Below are the code and all the weights of a small trained network. Each question names an input and a target symbol and asks about switching units off, where a switched-off unit gives its printed mean instead of its output.

import numpy as np


def w(rows, s, z=0):
    codes = np.array(rows[::2]) - 128.0
    scale = np.full(codes.shape[1], s)
    scale[-1] = z or s
    return codes * scale


def norm(h):
    return h / np.sqrt((h * h).mean(-1, keepdims=True) + 1e-5)


def f(y):
    return np.maximum(y, 0)


def softmax(a):
    e = np.exp(a - a.max(-1, keepdims=True))
    return e / e.sum(-1, keepdims=True)


def log_softmax(a):
    a = a - a.max(-1, keepdims=True)
    return a - np.log(np.exp(a).sum(-1, keepdims=True))


def net(x, mask):
    ids = ['ΘΛΦΩβδεζημπστ'.index(c) for c in x.split()]
    T = len(ids)
    res = E[ids] + P[:T]
    r = norm(res)
    for j in range(2):
        rows = slice(3 * j, 3 * j + 3)
        q, k, v = (r @ M[0][rows].T for M in (Q, K, V))
        z = softmax(np.where(np.tri(T) > 0, q @ k.T / 3**0.5, -1e9)) @ v
        o = O[0][rows]
        res = res + np.where(mask[j], z, o[:, -1]) @ o[:, :-1]
    y = f(norm(res) @ A[0][:, :-1].T + A[0][:, -1])
    res = res + np.where(mask[2:14], y, B[0][:, -1]) @ B[0][:, :-1]
    return log_softmax(norm(res)[-1] @ U[:, :-1].T + U[:, -1])


Q, K, V, O, A, B = {}, {}, {}, {}, {}, {}
E = w([
[122,176,160],'Θ',
[136,140,88],'Λ',
[166,113,139],'Φ',
[237,212,253],'Ω',
[119,176,159],'β',
[188,176,111],'δ',
[120,69,113],'ε',
[67,129,126],'ζ',
[88,88,125],'η',
[118,176,158],'μ',
[116,142,217],'π',
[149,94,97],'σ',
[168,196,33],'τ',
],0.019)
P = w([
[135,226,251],'0',
[154,170,201],'1',
[149,130,159],'2',
[158,109,133],'3',
[155,85,116],'4',
[206,15,80],'5',
[198,17,69],'6',
[193,34,59],'7',
[188,36,53],'8',
[181,42,44],'9',
[174,48,41],'10',
],0.0026)
Q[0] = w([
[169,115,75],'h1',
[91,97,101],'h1',
[125,42,241],'h1',
[180,63,2],'h2',
[192,247,51],'h2',
[31,175,61],'h2',
],0.015)
K[0] = w([
[170,101,88],'h1',
[84,117,89],'h1',
[154,74,159],'h1',
[162,70,1],'h2',
[184,228,49],'h2',
[19,149,29],'h2',
],0.015)
V[0] = w([
[110,165,160],'h1',
[94,141,132],'h1',
[83,125,113],'h1',
[107,104,135],'h2',
[119,173,130],'h2',
[168,102,255],'h2',
],0.011)
O[0] = w([
[253,99,159,254],'h1',
[117,58,114,134],'h1',
[59,43,95,53],'h1',
[87,203,151,51],'h2',
[148,101,34,242],'h2',
[58,164,89,159],'h2',
],0.0055,0.00096)
A[0] = w([
[142,62,199,109],'n1',
[2,189,70,98],'n2',
[211,143,47,133],'n3',
[172,185,166,32],'n4',
[160,201,151,23],'n5',
[226,9,131,110],'n6',
[144,212,246,92],'n7',
[132,249,129,4],'n8',
[117,98,70,28],'n9',
[85,114,154,122],'n10',
[177,134,145,121],'n11',
[102,83,13,107],'n12',
],0.0092,0.0033)
B[0] = w([
[170,120,184,163],'n1',
[188,82,191,185],'n2',
[47,159,75,254],'n3',
[177,9,130,189],'n4',
[144,85,138,190],'n5',
[126,72,211,205],'n6',
[72,225,87,243],'n7',
[116,7,208,207],'n8',
[90,57,90,136],'n9',
[130,162,91,170],'n10',
[164,107,121,181],'n11',
[88,208,37,184],'n12',
],0.012,0.0054)
U = w([
[111,72,222,211],'Θ',
[22,88,61,210],'Λ',
[124,164,117,56],'Φ',
[133,152,125,25],'Ω',
[129,154,119,28],'β',
[156,153,155,4],'δ',
[236,116,71,241],'ε',
[94,160,104,8],'ζ',
[160,152,132,41],'η',
[124,163,121,69],'μ',
[219,202,206,193],'π',
[112,209,7,212],'σ',
[61,244,159,253],'τ',
],0.017,0.0047)

Each question gives the input, a string of symbols that net reads in full, and the target symbol t.
The units are the heads (3 rows each of Q, K, V and O) and the neurons (one row each of A and B). Each row of codes is followed by its name. A weight is (code - 128) times the scale printed after its matrix; where a second scale follows, it is the last column's (O, A, B and U).
mask holds one flag per unit, heads first, then neurons. A switched-off unit (its flag False) gives its mean, the last column of its rows in O or B, instead of its output. The means were averaged over made-up inputs and are rounded, as every weight is.
A unit's drop is (log p(t) with every unit on - log p(t) with that unit switched off) / (log p(t) with every unit on - log p(t) with every unit switched off).
The circuit of an input: a set's keep is (log p(t) with only the set's units on - log p(t) with every unit switched off) / (log p(t) with every unit on - log p(t) with every unit switched off). Starting from the 12 units with the biggest drops (on a tie, the unit counted first), units are removed one at a time, each time the one whose removal leaves the highest keep (on an exact tie, the one counted first), for as long as the keep stays at least 0.8.
units of the circuit, in order: the units of the circuit, biggest drop first
unit that matters most: the unit with the biggest drop
k most important neurons: the k neurons with the biggest drops, biggest first
heads that matter: for each layer, one digit per head in row order, 1 if its drop is at least 0.15 and else 0, layers parted by /
drop when u is switched off: that unit's drop, to one decimal
input τ ε π Θ ζ η, target Θ: units of the circuit, in order => n3
input τ Φ β π Λ Ω ζ, target Θ: 4 most important neurons => n7; n2; n3; n1
input Ω δ σ β η Ω ζ σ Λ ε, target Θ: 2 most important neurons => n6; n7
input Λ Φ τ ζ τ Λ δ π ε, target Θ: 4 most important neurons => n6; n3; n1; n7
input Λ η π μ β δ π ζ Φ Φ, target Λ: 3 most important neurons => n2; n3; n7
input Λ τ β ζ, target Θ: heads that matter => 01
input σ μ δ Θ, target Θ: 4 most important neurons => n8; n12; n4; n3
input Ω τ ε π η τ σ σ Λ Θ μ, target Θ: 2 most important neurons => n8; n12
input Θ ε η ζ Θ μ σ, target Θ: 4 most important neurons => n6; n7; n1; n10
input τ δ δ μ β, target Θ: 2 most important neurons => n8; n12
input π ε δ ε η Φ Φ β, target Θ: drop when n8 is switched off => 0.1
input Θ Λ π, target τ: drop when h2 is switched off => 0.6
input Φ π Ω ζ Θ, target Θ: drop when h2 is switched off => 0.1
input η τ μ ζ μ ζ ζ σ Θ Ω Θ, target Λ: unit that matters most => h1
